Below are the code and all the weights of a small trained network. Each question names an input and a class and asks about switching units off, where a switched-off unit gives its printed mean instead of its output.

import numpy as np


def w(rows, s, z=0):
    codes = np.array(rows[::2]) - 128.0
    scale = np.full(codes.shape[1], s)
    scale[-1] = z or s
    return codes * scale


def norm(h):
    return h / np.sqrt((h * h).mean(-1, keepdims=True) + 1e-5)


def f(y):
    return y / 2 * (1 + np.tanh(0.7978845608 * (y + 0.044715 * y**3)))


def log_softmax(a):
    a = a - a.max(-1, keepdims=True)
    return a - np.log(np.exp(a).sum(-1, keepdims=True))


def net(x, mask):
    res = np.array(x, float).reshape(1, 5) / 4 @ E
    u = 0
    for l in range(3):
        y = f(norm(res) @ A[l][:, :-1].T + A[l][:, -1])
        res = res + np.where(mask[u : u + 8], y, B[l][:, -1]) @ B[l][:, :-1]
        u += 8
    return log_softmax(norm(res)[-1] @ U[:, :-1].T + U[:, -1])


A, B = {}, {}
E = w([
[74,78,2],'x0',
[147,45,163],'x1',
[207,110,173],'x2',
[147,104,178],'x3',
[135,112,118],'x4',
],0.0085)
A[0] = w([
[254,44,152,43],'L0N1',
[11,214,141,123],'L0N2',
[221,121,17,192],'L0N3',
[55,36,103,211],'L0N4',
[108,85,183,129],'L0N5',
[165,154,132,1],'L0N6',
[240,54,124,195],'L0N7',
[90,39,31,155],'L0N8',
],0.0078,0.0032)
B[0] = w([
[171,5,122,179],'L0N1',
[133,55,74,186],'L0N2',
[62,59,234,195],'L0N3',
[115,45,119,232],'L0N4',
[253,131,187,146],'L0N5',
[180,139,147,106],'L0N6',
[179,46,217,205],'L0N7',
[82,76,47,253],'L0N8',
],0.0062,0.0047)
A[1] = w([
[95,146,163,83],'L1N1',
[74,142,157,92],'L1N2',
[141,151,165,53],'L1N3',
[129,72,79,3],'L1N4',
[106,88,138,180],'L1N5',
[147,174,113,244],'L1N6',
[96,77,144,21],'L1N7',
[123,147,5,211],'L1N8',
],0.015,0.0032)
B[1] = w([
[238,242,111,126],'L1N1',
[155,203,161,129],'L1N2',
[138,169,103,144],'L1N3',
[94,143,58,185],'L1N4',
[210,62,193,190],'L1N5',
[3,150,106,158],'L1N6',
[207,125,21,160],'L1N7',
[29,55,14,254],'L1N8',
],0.0047,0.0068)
A[2] = w([
[120,141,154,3],'L2N1',
[199,134,156,92],'L2N2',
[125,228,57,151],'L2N3',
[203,128,194,67],'L2N4',
[161,34,106,213],'L2N5',
[71,74,181,104],'L2N6',
[231,56,132,191],'L2N7',
[178,254,170,47],'L2N8',
],0.0092,0.0026)
B[2] = w([
[144,128,89,107],'L2N1',
[82,81,107,154],'L2N2',
[67,116,61,164],'L2N3',
[81,109,173,186],'L2N4',
[143,99,155,255],'L2N5',
[137,150,150,154],'L2N6',
[157,94,198,231],'L2N7',
[98,245,76,187],'L2N8',
],0.011,0.0052)
U = w([
[180,138,225,238],'0',
[68,80,212,65],'1',
[100,231,201,26],'2',
[13,132,160,86],'3',
[11,72,85,249],'4',
[117,194,153,5],'5',
],0.013,0.0035)

Each question gives the input, the list of numbers given to net, and the class t.
The units are the neurons (one row each of A and B). Each row of codes is followed by its name. A weight is (code - 128) times the scale printed after its matrix; where a second scale follows, it is the last column's (A, B and U).
mask holds one flag per neuron, layer by layer. A switched-off neuron (its flag False) gives its mean, the last column of its row in B, instead of its output. The means were averaged over made-up inputs and are rounded, as every weight is.
A unit's drop is (log p(t) with every unit on - log p(t) with that unit switched off) / (log p(t) with every unit on - log p(t) with every unit switched off).
unit that matters most: the unit with the biggest drop
top k neurons: the k neurons with the biggest drops, biggest first
top k neurons in layer l: the k neurons of layer l with the biggest drops, biggest first
drop when u is switched off: that unit's drop, to one decimal
input [4,-7,6,2,5], class 0: unit that matters most : L0N3
input [-3,-1,-2,1,-2], class 2: top 3 neurons : [L0N8; L1N8; L2N8]
input [-8,2,1,-7,2], class 2: top 2 neurons in layer 0 : [L0N4; L0N3]
input [-3,-4,1,-1,2], class 5: top 2 neurons : [L0N8; L1N8]
input [-8,3,1,-6,3], class 2: top 2 neurons : [L0N4; L2N8]
input [-5,-5,3,0,-5], class 2: top 2 neurons : [L1N8; L0N8]
input [7,-6,5,8,1], class 0: top 2 neurons in layer 0 : [L0N3; L0N7]
input [-2,-8,7,4,-5], class 3: top 2 neurons in layer 1 : [L1N6; L1N5]
input [-1,6,-8,3,5], class 0: drop when L0N3 is switched off : -0.1
input [-5,3,-6,-4,-7], class 5: drop when L0N8 is switched off : 0.9
input [-6,-1,-7,7,-4], class 2: drop when L0N5 is switched off : 0.0
